B = [-48, -69, 33, -40, 28, -25, 26, 3, -38, 41, -46, 18, 10, -33, -67]
The entry just left of -38 -> 3
The entry just right of -38 -> 41

Read these off the array that follows.
1) The 2nd entry in reading order?
2) The entry just right of 0.65?
3) The entry just right of -1.51?
array([[-0.11,  1.66, -1.28, -0.23, -0.17, -0.08, -1.09, -1.89, -1.04,
         1.40],
       [ 2.74, -0.25, -1.21, -1.45, -0.09, -0.60, -0.96, -0.45, -1.32,
         0.75],
       [ 1.36,  1.21, -1.17,  0.24,  0.58,  0.44, -0.57,  0.35, -0.11,
        -1.01],
       [-0.61, -0.07, -0.29,  0.27,  0.14,  0.22, -2.23,  0.12, -1.25,
        -1.65],
       [-0.37, -1.05,  0.88, -0.46,  0.40,  0.12, -1.61,  0.05, -0.70,
         0.93],
       [ 0.20, -0.48,  1.18, -1.59, -1.51,  0.83, -0.90, -1.04,  0.60,
        -2.01],
       [-0.12, -0.12,  0.57, -1.60, -0.51, -0.40, -0.11, -0.10, -0.49,
        -1.62],
       [ 1.32, -0.04, -1.26, -1.80, -0.36, -1.06,  0.19,  0.01, -0.50,
        -0.25],
       [ 1.19, -0.40,  0.65, -0.27,  0.26, -0.32, -1.68,  2.77, -0.52,
        -2.83],
       [ 0.08, -0.32,  0.78, -1.33,  0.46, -0.50,  0.29, -0.84, -1.19,
         0.02],
       [-0.15, -0.21, -0.17, -0.41,  0.67, -1.09,  0.06, -0.70,  1.16,
         0.26],
       [ 1.73, -1.52, -1.35, -0.20, -1.08, -0.76, -0.76, -2.49,  1.36,
         0.75],
       [-1.71,  0.07, -1.79,  1.06,  0.72, -0.13, -1.43,  1.42,  0.67,
         0.40],
       [-0.34,  0.26, -0.96,  0.72, -0.14, -1.25, -0.87, -2.32,  0.67,
        -0.79],
       [-0.17,  0.49,  0.69,  0.16,  0.28,  0.37,  0.24, -0.45, -1.41,
         0.94]])
1) 1.66
2) -0.27
3) 0.83

Questions about the row below.
1) What is the entry just left of the smallest entry?
2) What is the largest entry?
[ 61  34 -40 -28  27  27  73]
1) 34
2) 73

[-73  75   2  -1  68  69  74  72]
The 2nd entry from the right -> 74
Give the maximum.
A: 75
Give the entry just right of 74.
A: 72

Questions about the array below. Counting starts at 0.
1) Give the entry at row 2, column 0.
2) Give the entry in the bottom-right corner.
3) Give the entry in the top-left corner.
4) Give the entry in row 1 and column 0.
5) Give the entry just right of the largest entry.
6) Give the entry in row 1 and column 1.
[[ 31  24  27  -9  25  19  13  57 -11  60  17 -13]
 [ -9   3  30  -8   0   6  -4  19   6 -15  -3  -6]
 [-20 -17  29  -3 -14   2 -26 -16  23 -49 -15  -1]
 [ 18  -6  22  -1   2  11 -17  47  12  17   8   6]
 [-15  -6  20   2   8  28 -18  -7   5 -49  -6 -13]
 [-18 -15  14  -1   4  20 -17 -17  19 -36 -15 -11]
 [-27 -10  -3  15 -20   4 -22 -39  14 -49 -15   8]
 [ 25 -20   0  21 -23 -21  19  52 -11  57   1  35]
 [-27   3 -27   1  12 -19  20 -41   5 -31   0  -7]
 [-26 -20  34  -9 -13  27 -26   1  11 -40 -13  -6]
 [-26  18 -27   3   4 -12  19 -41  -5 -24  -1   6]
 [-26  -2  -3  -6  14  13  -2 -16  11  -3  -2 -11]
 [ 19   4 -19   7 -23 -21  21  13  -2  49  -3  25]]
1) -20
2) 25
3) 31
4) -9
5) 17
6) 3
